Below is a small trained network, with its code and all its weights. Each question gives an input and a class and asks what happens when units are switched off, that is, made to give their printed mean instead of their output.

import numpy as np


def w(rows, s, z=0):
    codes = np.array(rows[::2]) - 128.0
    scale = np.full(codes.shape[1], s)
    scale[-1] = z or s
    return codes * scale


def f(y):
    return np.maximum(y, 0)


def log_softmax(a):
    a = a - a.max(-1, keepdims=True)
    return a - np.log(np.exp(a).sum(-1, keepdims=True))


def net(x, mask):
    res = np.array(x, float).reshape(1, 6) / 4 @ E
    y = f(res @ A[0][:, :-1].T + A[0][:, -1])
    res = res + np.where(mask, y, B[0][:, -1]) @ B[0][:, :-1]
    return log_softmax(res[-1] @ U[:, :-1].T + U[:, -1])


A, B = {}, {}
E = w([
[101,168,185,76,61,207,48,186,213,154],'x0',
[150,119,129,111,151,144,140,148,120,153],'x1',
[112,129,107,132,120,126,120,128,129,119],'x2',
[147,129,152,133,137,152,125,100,125,133],'x3',
[168,158,59,55,92,83,161,57,197,211],'x4',
[53,2,154,85,249,68,18,94,170,175],'x5',
],0.0097)
A[0] = w([
[129,123,88,161,133,101,201,98,55,103,129],'neuron 1',
[105,172,163,166,153,168,124,192,99,38,89],'neuron 2',
[144,97,113,122,84,140,108,138,192,61,2],'neuron 3',
[194,194,112,166,51,131,168,186,93,123,63],'neuron 4',
[162,169,64,37,68,118,170,67,166,176,88],'neuron 5',
[167,226,117,171,52,188,255,150,97,78,53],'neuron 6',
[102,169,180,95,56,214,91,198,193,135,157],'neuron 7',
[166,221,76,78,93,94,176,58,181,187,86],'neuron 8',
[177,124,75,203,150,91,230,84,30,91,135],'neuron 9',
[134,121,155,224,132,181,131,218,75,67,119],'neuron 10',
[124,102,177,186,119,194,122,198,53,45,112],'neuron 11',
[181,234,88,164,83,210,214,162,136,78,100],'neuron 12',
[135,215,161,121,58,214,79,198,205,148,130],'neuron 13',
[198,163,50,130,91,117,149,89,208,164,94],'neuron 14',
],0.0073,0.0028)
B[0] = w([
[180,156,89,92,194,135,142,114,124,57,180],'neuron 1',
[99,168,139,193,99,86,148,158,104,169,186],'neuron 2',
[153,127,156,99,124,108,123,166,119,101,140],'neuron 3',
[81,61,118,92,159,146,36,125,170,135,210],'neuron 4',
[108,163,161,206,107,120,148,190,92,176,211],'neuron 5',
[75,51,172,120,158,157,53,102,222,107,249],'neuron 6',
[180,220,65,58,204,79,182,69,126,41,229],'neuron 7',
[100,192,201,210,49,79,137,177,93,192,215],'neuron 8',
[182,172,47,15,169,92,150,81,53,2,211],'neuron 9',
[138,180,172,184,85,80,160,193,57,224,202],'neuron 10',
[79,192,164,193,76,124,158,140,59,221,207],'neuron 11',
[95,17,167,138,157,201,67,94,191,169,242],'neuron 12',
[207,133,44,22,175,82,181,78,107,26,232],'neuron 13',
[101,184,125,180,68,148,147,166,72,177,196],'neuron 14',
],0.0066,0.013)
U = w([
[189,152,89,75,133,123,167,110,111,56,250],'0',
[119,162,148,203,76,123,156,167,100,195,114],'1',
[97,2,142,116,144,130,63,113,178,145,20],'2',
],0.02,0.0023)

Each question gives the input, the list of numbers given to net, and the class t.
The units are the neurons (one row each of A and B). Each row of codes is followed by its name. A weight is (code - 128) times the scale printed after its matrix; where a second scale follows, it is the last column's (A, B and U).
mask holds one flag per neuron, in row order. A switched-off neuron (its flag False) gives its mean, the last column of its row in B, instead of its output. The means were averaged over made-up inputs and are rounded, as every weight is.
A unit's drop is (log p(t) with every unit on - log p(t) with that unit switched off) / (log p(t) with every unit on - log p(t) with every unit switched off).
The circuit of an input: a set's keep is (log p(t) with only the set's units on - log p(t) with every unit switched off) / (log p(t) with every unit on - log p(t) with every unit switched off). Starting from the 12 units with the biggest drops (on a tie, the unit counted first), units are removed one at a time, each time the one whose removal leaves the highest keep (on an exact tie, the one counted first), for as long as the keep stays at least 0.8.
circuit, biggest first: the units of the circuit, biggest drop first
k most important neurons: the k neurons with the biggest drops, biggest first
drop when u is switched off: that unit's drop, to one decimal
input [1,3,-1,7,4,-7], class 2: circuit, biggest first : neuron 12
input [-3,-3,5,-1,1,-4], class 2: circuit, biggest first : neuron 6; neuron 12
input [-4,1,6,-2,5,-2], class 1: 3 most important neurons : neuron 8; neuron 13; neuron 7
input [5,-2,4,-8,-5,2], class 0: 4 most important neurons : neuron 7; neuron 8; neuron 13; neuron 5
input [6,6,-6,-7,0,-4], class 0: 2 most important neurons : neuron 7; neuron 13
input [-4,-8,3,7,7,-8], class 2: 2 most important neurons : neuron 6; neuron 12
input [8,3,4,1,-8,6], class 0: 2 most important neurons : neuron 7; neuron 13
input [-5,-1,-4,-3,-6,-3], class 1: 3 most important neurons : neuron 10; neuron 11; neuron 13
input [-4,-2,-7,-5,5,-3], class 1: 4 most important neurons : neuron 8; neuron 13; neuron 7; neuron 5
input [-7,-8,0,-4,8,-5], class 1: 2 most important neurons : neuron 8; neuron 5
input [-6,2,2,-1,-4,-7], class 2: 2 most important neurons : neuron 6; neuron 12
input [0,-3,5,3,-4,-5], class 2: 3 most important neurons : neuron 6; neuron 12; neuron 4
input [5,-4,2,6,7,-8], class 2: drop when neuron 12 is switched off : 0.8
input [-6,4,-7,4,-5,-7], class 2: circuit, biggest first : neuron 6
input [4,3,6,2,4,-5], class 2: drop when neuron 4 is switched off : 0.3
input [7,1,-5,8,-2,7], class 0: drop when neuron 7 is switched off : 0.3
